Each row has a class, written after it.
[-104 -479 -147 -151  -21  216 -228 -197  -46 -346 -239  -23  -56  102
 -230  266  301  101 -159 -223 -178  122  -80  150   31  172 -284   -7
  518  -65  484  -56 -128  123 -286 -320 -368   40  -76   71   36   27]
tun
[ -29 -178  143   62  172  229 -370 -305  -87 -143 -190  180  -69  114
  183  259  225   44  -33 -517   18   64  -59  -53  369  682 -220  362
  294   51  469 -147  -69  151 -250 -232 -455  -29   78  -17  427 -231]
zes
[ 129  -54 -179 -189  110 -233   26  173  220  514   69  372  164  -87
  -20 -110  228 -190   -7  -30   62  -40  141  -34  149  500 -209  -67
 -150 -236 -133 -206  -86   68 -299  190   20  417 -159 -115  747  761]
zes
[ 115 -149 -141 -462  141 -172 -132   60  135  236   12  172  238 -106
 -381 -125   95 -214  179   44   67  -96  144 -188  146   74 -312  135
   40 -169 -166 -232 -194  131 -231  392   23  727 -366 -271  806  550]
tun
[ 399 -648  312   51  350  282   39  -45  171  378  223   94  -34 -379
    6 -141  118  -13 -174 -625   87   10 -198  -75   59   56  120  279
  -98  244  136 -231 -160  340 -359   49 -317 -217  452 -168   26  454]
notu
[ -17 -493 -137 -165   -9  158 -189 -139  -96 -275 -240   20  -36  140
 -174  300  294   -8 -224 -249 -223   32  -87  247   17  168 -212  -15
  409  -76  443    9 -202   98 -253 -326 -384  -86 -171   73  -88   38]
zes
[ 114    9 -170 -221  158 -191   13  144  189  504  112  439  216  -19
   20  -96  186 -233   32   39   48  -13  159  -98  100  494 -270  -50
 -122 -283 -139 -279  -72  115 -293  166   36  491 -136  -80  843  685]
gosa
[ 134 -652  211 -464  258  118 -117   78  258  461  179 -167  252 -334
 -358   75   15  -42 -108 -442  -32  -63  -49   57   27 -122  153  -77
   -6  -45   63  126 -281  451 -214   57  -85  -41 -159 -321  243  595]
gugur
[ 111  -33 -148 -217  147 -207   24  197  204  659  119  354  180  -89
   25 -184  178 -205   24  -44   70  -25  120  -88  129  591 -224  -74
 -197 -272 -156 -250  -52   81 -269  190   59  362  -84 -130  775  809]
notu
[   1  -42  336   12  328  -84 -242   49  163 -440 -110  -60    6  -44
   33  101  157  -31  -36  208  -16  -17  165  217  253 -247  407  445
  123  218 -251  -52  -36  -20  135   70   20   27 -403 -104  362  169]
tun
[ 131  -98 -127 -261  193 -122  -38  151  169  649  116  382  210 -108
  -23 -163  193 -207   23 -104   90  -25  122  -12  157  606 -255 -111
 -168 -237 -114 -216  -85  179 -333  213   -6  460 -100 -182  899  793]
dovi
[ 103 -691  180 -541  258  141 -178   60  272  456  160 -257  244 -346
 -443   94   22  -33 -132 -461 -110  -92  -37   52  -27 -150  189 -109
  -26  -80   84  188 -325  465 -177   23  -48  -36 -212 -318  269  546]
gosa
[ 147 -103  406   55  497  -60 -283   37   94 -234   21  116  -20  132
   89  -31  264 -166  -33  234   16  -95  139  227  127 -279  471  490
  144  228 -141  -91 -157    9  277   17   24  -99 -290   42  158   47]
Rase
[ 122  -98 -142 -290  147 -205   -8  198  198  786  171  327  215 -115
  -93 -139  153 -276   35 -112   54  -87  106  -76  100  580 -211 -104
 -184 -264 -113 -178 -148  180 -224  214   36  383 -101 -178  803  711]
dodu
[ -38  -74  350  -44  277 -104 -237   55  156 -391  -96 -138   62  -82
   14  135  130  -15  -98  135  -63  -27  145  274  199 -258  441  373
  143  187 -300    7  -72   -9  156  111   58   -4 -501  -91  343  222]
gosa
[ 100  -38  446   -6  432  -78 -288   47  101 -281   45  138   -2  255
   43  -44  214 -218  -26  327   39  -85  189  168   58 -337  457  506
  156  190 -193 -154 -120   -8  299   26   22  -33 -301   73  236    0]
nipub
[  54 -116  338  -31  390  -94 -272   56   95 -270   -5   57   21  189
   57   51  184 -197  -88  286  -36  -82  191  262   82 -308  494  401
  130  183 -192  -46 -166  -25  329   -1   47  -54 -389   44  171   60]
dodu
[ 140 -246 -209 -380   86 -129 -136   43  137   34  -57  142  189 -139
 -321  -68  220 -175   59  -56   14  -90  150 -115  139   39 -256  211
  120  -68 -141 -205 -212  156 -288  375  -41  621 -397 -218  682  514]
nipub
[  51  -64  267  -59  249 -148 -192   31  180 -615 -117 -104   81  -10
 -107  112  173  -49  -55  272  -32  -67  169  330  201 -450  385  367
  150  270 -314   23  -90  -53  125  113   61   23 -574 -124  229  202]
zes
[ -52 -188  207   29  133  251 -371 -195  -60   65  -60  191  -49  159
  151  246  238  -63  -29 -549  -53   56  -86  -27  256  676 -238  338
  267   13  410 -149  -84  220 -243 -215 -435  -87   75  -36  371 -139]
nipub
[  13  -12  287   76  261 -132 -188   41  185 -614 -183  -64   14  -74
   77  169  178   -9  -93  187    4    5  188  279  323 -269  419  446
  136  242 -263  -22  -13  -38   69   70  -34   -4 -422  -86  363  165]
zes
[ 107   25  -87 -238  142 -176   22  191  169  633  182  421  230  -25
  -46 -173  111 -261   37   52  122   -7  129  -31   93  573 -296 -128
 -177 -289 -211 -261   -4  142 -281  242   82  426 -108 -157  816  794]
dovi
[  93  -85 -176 -244  118 -126   39  146  178  478  143  380  195  -43
  -26 -163  183 -204  -63   28   65   27  106  -54   32  507 -266  -25
  -73 -261 -168 -238  -30  142 -271  184  -24  382 -111  -90  710  712]
nipub
[ -41 -189  201   25  159  224 -414 -234  -67    4 -125  139  -60   63
  132  270  190   -2   20 -537   43   60  -45  -84  366  678 -189  346
  282   22  431 -156 -100  237 -220 -151 -398   19   67  -57  477 -165]
Rase
[  -1 -184  117   41  160  255 -339 -221  -20  -99 -126  237  -62  142
  174  284  259   -6  -17 -495  -42   35  -61  -78  289  631 -269  420
  335   53  454 -185  -81  174 -243 -257 -431  -31   73    9  369 -173]
nipub
[ -88 -540 -128 -242  -53  238 -229 -138  -30 -179 -181  -18  -15   74
 -268  303  249   53 -232 -276 -263   30 -118  220  -43  205 -261  -66
  451 -119  418  -14 -229  147 -209 -281 -303  -31 -153   42    8   66]
gosa
[ -10  -65  255  -27  246 -108 -247   26  174 -579 -117 -110   45  -59
    1  128  240   18 -139  210  -33   45  146  239  227 -291  405  467
  208  195 -304   16  -36   -9   97  115   42    4 -446  -76  330  204]
nipub
[  30   -5  325  -31  225 -128 -192   58  155 -675 -121 -118   59  -79
  -37  122  140  -14  -71  320   -6    1  150  265  200 -408  376  455
  231  246 -423  -79    5  -70  113  196   43   -1 -495 -118  246  233]
gugur
[ 163 -663  210 -447  229  119 -107   92  312  411  211 -168  221 -314
 -415   59   23  -45 -116 -351  -54  -71  -49   90   -6 -187  174  -63
  -10  -41   19  106 -272  435 -143   67  -16  -45 -195 -329  142  657]
Rase
[ 194 -260 -205 -446  142 -156 -135   20  144  200  -28  203  207 -103
 -319  -86  174 -222   79  -55   38 -138  147  -97  134   82 -254  131
    6  -99 -111 -194 -258  114 -241  356  -42  634 -406 -222  695  562]
zes
[ 167 -249 -113 -425  130 -156 -167   43  153  265   -1  207  210  -72
 -316  -57  151 -256  106  -78   48 -123  144 -123  175  139 -266  112
   25 -120 -115 -208 -239  134 -260  354  -78  602 -348 -254  722  565]
zes
[ 386 -670  223  -27  339  277   78  -46  218  426  253  135   15 -304
  -73 -134  156 -138 -196 -612   50  -47 -198   -9  -32   82   76  283
  -80  171  151 -158 -153  356 -353   -1 -282 -219  404 -191   -7  514]
nipub
[   4  -89  247  -57  242 -114 -185   11  176 -658 -150 -142   64  -84
  -11  148  220    7 -104  216  -36  -26  134  236  203 -368  386  470
  248  237 -309  -35  -29  -64   84   98   19    0 -467  -80  281  177]
gugur
[ 196 -239 -207 -312  175 -123 -127   21  125  239  -43  239  178 -154
 -210  -56  185 -223   96 -109   50 -122  152 -138  218  166 -274  196
   18  -73  -64 -246 -214  139 -289  367   -1  675 -264 -219  743  513]
dovi
[ 176 -226 -160 -385  178 -169 -110   42  159  200  -18  232  233  -89
 -276  -22  137 -294  120   19   43 -143  176 -134  200   86 -290  183
   73 -133 -117 -271 -243  137 -236  358  -41  698 -355 -227  751  495]
dodu
[ 152 -189 -263 -385   89 -197 -102   44  111  100  -58  142  199 -115
 -310  -67  235 -189  141   12   38 -107  124 -141  170   39 -296  130
  108 -128 -103 -161 -217  109 -276  347   11  649 -345 -206  638  490]
Rase
[  31  -51  312    2  281  -91 -198   82  166 -503  -87  -64   54  -41
   33  136  190  -26 -108  217  -40  -10  131  299  214 -312  359  440
  146  263 -301  -21  -28  -33  104   74   47   -9 -486 -102  249  221]
dovi
[ -95 -519 -138 -217   -1  202 -233 -149  -83  -79 -200  -17   -3   98
 -189  299  259  -21 -222 -310 -245   39  -85  218   -8  270 -208  -79
  414 -158  462   19 -230  150 -223 -287 -302    4 -152   66   34   78]
gosa
[ 397 -675  247  -31  313  266  100  -68  197  258  228  119  -25 -302
  -91 -130  131 -105 -188 -523   40  -35 -202  -35  -52  -41   88  303
  -66  204  126 -219 -158  293 -309   15 -333 -168  366 -130  -63  384]
zes
[ -58 -204  187    4  126  254 -421 -227  -39   46 -137  135  -84   80
  159  314  219   17  -15 -644  -53   41  -73  -74  274  718 -219  298
  249   33  464 -158 -105  178 -260 -232 -438  -48   45   -9  428 -126]
gosa
[ -80 -221  128  -63  166  208 -429 -206  -62   34 -154   94  -37   94
   88  252  217   -2   33 -572  -29    7  -32  -68  338  697 -235  286
  244  -13  467 -119 -122  209 -264 -237 -383  -29    3  -67  478 -104]
notu
[  92  -81  434   48  410  -96 -289   47   76 -125   44  129   36  181
  113   39  212 -218  -88  203   13  -79  153  265  126 -223  498  380
  111  212 -191  -68 -140  -28  258   55   53 -118 -324   14  165  142]
gugur
[ 371 -658  339  -39  345  259   58   13  180  447  268   80    1 -348
  -57 -169   85  -92 -165 -570   42  -25 -206  -27  -11   37   99  285
 -102  196   62 -201 -167  315 -307   58 -272 -234  358 -218  -25  493]
notu
[ 117  -66  293   79  436  -61 -231    7  104 -329   26  139   -3  145
  103   -6  274 -147  -86  308  -47  -58  178  233   38 -335  457  434
  178  237 -169 -132 -132  -26  251   29   69   -4 -327  134  156   48]
gosa
[  56  -61  405   20  396  -89 -292   74   64 -235   29  110  -17  231
   45    6  169 -218  -58  342  -29  -49  181  254   45 -326  491  409
   78  191 -222  -97 -119  -53  319   26   78  -65 -374   71  131   93]
tun
[ 152 -767  188 -490  230  149 -154   77  323  523  174 -284  213 -388
 -443   67   36    9 -141 -518 -114  -53  -90   74  -32 -159  194 -102
  -67    0   80  168 -303  444 -210   20  -75 -141 -152 -326  142  706]
tun
[-116 -506 -157 -151  -30  186 -265 -165  -84 -206 -244  -38  -58   85
 -199  264  304   55 -226 -290 -202  105  -85  244   44  286 -171  -54
  401  -87  449   35 -166  115 -253 -304 -307  -52 -102   38   39  118]
tun
[ 147 -659  331 -464  227  157 -122   97  227  509  308 -164  226 -275
 -455   -3  -70  -64 -102 -308  -84  -45 -103   76 -116 -229  129  -26
  -11   10  -54   61 -272  433 -117  106  -56  -95 -147 -315  102  518]
tun
[ 119 -111 -181 -234  163 -149   -3   96  196  422   74  390  204  -44
  -20 -118  192 -268  -17  -25   91   -2  190   -5  134  537 -191  -63
 -170 -222 -132 -247  -57  141 -315  170  -40  451 -170  -99  850  778]
zes
[ 117  -96  373   40  451  -67 -256   34   76 -246   57  138   -9  183
   99  -47  208 -154  -66  287   -5  -75  149  189   87 -298  443  473
  119  231 -187 -141 -164  -43  303   36   62  -47 -308   69  145   54]
notu
[ 156 -711  251 -478  270  157 -132   66  251  563  237 -193  219 -270
 -406   55  -30 -137 -121 -421 -106  -92  -79   96  -92 -140  190  -70
  -77    4   41  137 -269  429 -138   23  -64 -211 -112 -298   96  553]
tun
[ 120  -72 -142 -234  154 -177   37  212  188  628  170  426  190  -47
  -63 -184  143 -249   37   27   60  -66  126 -110   92  487 -291  -15
 -131 -259 -146 -279 -113  115 -228  188   61  430  -82 -147  757  678]
notu
[ -86 -507  -95 -145   -3  200 -219 -161  -37 -249 -239  -30  -60  103
 -192  249  297   63 -224 -289 -168   98  -83  252   46  262 -191  -41
  431  -96  469   17 -195  122 -227 -338 -371  -62  -83   59   39   61]
zes
[ 163 -722   93 -511  265  154  -66   71  265  434  140 -151  247 -296
 -361   68   15  -99 -154 -408  -88 -121  -23   95  -20 -166  169  -90
  -52  -38  100  167 -288  391 -177   -5  -39    7 -174 -316  182  566]
dovi
[ 150 -754  222 -564  273  150 -143   75  281  640  225 -158  263 -291
 -488   56  -66 -156  -86 -433  -93 -170  -71   73  -31 -125  179  -60
  -56  -37   80  159 -337  413 -100   49  -20  -71 -168 -362  193  560]
tun
[  17  -32  226  -48  197 -123 -160   62  165 -651 -122 -128   73  -33
   -1  150  174  -45 -137  318  -80   28  136  302  170 -401  364  442
  172  226 -385  -16  -34  -85  141   97   11   15 -520  -84  213  198]
dodu
[ -66 -193  174   18  136  219 -427 -268  -28 -102 -193  135  -68  112
  140  288  211   23   20 -553   34   54   -9 -138  378  631 -198  405
  331   33  472 -180  -69  197 -247 -209 -442   44  105  -36  533 -196]
nipub
[  -3  -28  254   18  302  -97 -236   44  175 -626 -195  -72   14 -100
   64  147  176   65  -73  220   24   15  215  211  319 -304  406  477
  181  236 -233  -51   -5  -19   98   62   22  134 -420  -90  445  157]
dovi
[  82  -59  437   11  430  -46 -298   76  104 -167   58  162   10  203
   62  -40  189 -195  -78  261   23  -82  169  228  101 -243  501  441
   72  179 -198  -71 -153    4  325   28   53  -63 -308   20  255   67]
nipub
[ -53 -204  141   84  176  232 -380 -252  -73 -145 -167  154  -65   93
  126  258  285  -12   18 -519    8   52  -38  -86  332  593 -251  383
  378   73  482 -195  -91  195 -288 -209 -436   28   75   -9  403 -229]
gugur
[ -65 -586 -235 -121  -80  210 -147 -172  -53 -273 -233   16  -67  109
 -162  283  312    9 -306 -310 -237   85 -120  281   -4  285 -200  -48
  409  -88  480   22 -185   77 -260 -367 -383  -87  -53   91 -117  109]
zes
[  34  -15  358  -54  270 -129 -244   32  185 -568  -87 -133   75  -48
  -70  107   95   -9  -41  270   20  -20  179  248  243 -390  405  418
  149  252 -363  -13  -44  -10  157  164   28   16 -505 -143  320  204]
zes
[ 155 -661  221 -396  275  152 -140   79  288  437  146 -208  181 -389
 -365   80   46  -28 -149 -489  -89  -76  -46   84    8 -123  215  -42
  -40  -24   76  113 -290  457 -206   55  -61 -100 -138 -297  223  589]
gosa
[ 333 -609  339   -3  317  233   50  -12  221  417  247  117   12 -293
  -59 -110   76  -78 -143 -559   99  -22 -168  -36   49   28   79  225
  -54  194  123 -224 -130  318 -323   44 -279 -182  362 -204   43  509]
notu
[ -59 -550 -151 -151  -14  272 -243 -167  -98 -251 -262  -25  -73   31
 -193  235  286  129 -245 -310 -185   82 -112  231   54  248 -242  -18
  432  -61  488  -20 -177  163 -266 -316 -367  -10  -26   14   46   41]
dovi
[  63   -9  310   -2  265 -116 -189   59  164 -588 -100 -100   40  -44
   43   71  181  -40  -55  253  -40  -15  137  226  249 -358  379  512
  160  266 -367  -80  -25  -75   96  122   -2  -18 -393 -146  291  197]
notu
[ -51 -176  193   45  129  214 -401 -187  -38  -50 -106  122  -77   93
  153  225  254   72    4 -540  -36  121  -84  -88  319  612 -253  361
  280   56  378 -194 -104  159 -249 -184 -416  -11   40  -34  392  -47]
notu
[-118 -220  216  -55  132  242 -456 -200  -50   67  -87   96  -19   95
   55  322  143  -24   18 -558  -13   31  -55  -75  283  685 -245  306
  247   13  407 -140 -116  251 -178 -188 -360  -51  -50  -46  429 -127]
gugur
[  37  -98  303  -70  254 -116 -203   68  171 -512 -105 -137   44  -38
  -81   80  173  -59  -55  286  -70  -24  146  283  147 -428  409  384
  158  245 -347  -27  -63  -74  129  115   46   -2 -462  -99  238  236]
tun
[ -58 -123  198   69  121  237 -386 -228  -48 -176 -144  145  -74  110
  131  269  243   20   22 -493   16   95  -50  -83  297  579 -255  359
  335   64  403 -229  -31  169 -274 -199 -454  -11   59   -3  394 -141]
gugur
[ 109  -63 -155 -168  134 -174   18  154  180  678  116  366  190 -100
   15 -163  175 -253  -15  -88   86  -37  118   26  149  635 -209  -93
 -207 -258 -139 -216  -71  133 -291  206   14  381  -58 -161  806  787]
dodu
[  78  -66  457  -70  435 -102 -322   62  107 -171   58    7   41  180
    0    5  169 -207  -23  277   -3  -88  168  235   72 -319  453  405
  102  180 -244  -71 -163   15  317   50   21  -71 -389    6  226   90]
dodu
[ 106  -42 -101 -258  106 -188  -17  185  194  590  122  343  215  -61
  -85 -178  181 -226   24  -34   78  -49  135  -47  104  513 -212 -103
 -138 -265 -179 -193  -70  146 -297  217   29  352 -102 -173  820  722]
nipub
[ 150 -710  267 -561  243  135 -140   51  256  393  213 -272  214 -309
 -512    6  -41  -36  -73 -338  -76  -36  -79   -9 -104 -313  146  -30
   40  -39    9   65 -292  444 -140  112  -96  -21 -147 -309  161  507]
tun
[  74  -78  415   -1  401  -50 -337   58  103 -219   11   71    5  181
   47    9  177 -203  -67  213    7 -110  178  239  115 -251  521  455
   51  227 -199  -38 -142   11  311   20   39 -134 -335   14  225   65]
nipub
[ 159 -714  240 -491  243  156 -137  125  281  596  247 -172  216 -305
 -419   -2   50  -84 -170 -440  -85  -61  -75   64  -54 -129  196  -67
  -71  -85   30  137 -321  487 -164   76  -58  -85 -124 -331  196  648]
nipub
[ 128   34 -114 -168  191 -208  -37  164  158  493   96  469  158    0
   21 -112  235 -257   78    6   70   -3  158  -94  145  547 -254   21
 -125 -232  -97 -287  -34  109 -339  135  -18  410  -99 -108  834  656]
tun
[ 139 -209 -225 -390  103 -205 -150   68  120  242  -47  120  208 -119
 -323  -32  205 -271  121  -64    1 -143  159  -96  184  119 -268  103
   30 -145 -106 -155 -281  138 -267  364    1  643 -365 -247  718  505]
dodu
[ 120  -64 -212 -302  132 -198   35  177  185  501  115  391  217  -45
  -73 -173  172 -234   50   39   68  -55  145 -118  101  453 -274  -52
 -149 -250 -150 -254  -86   96 -279  179   58  464 -142 -143  795  700]
notu
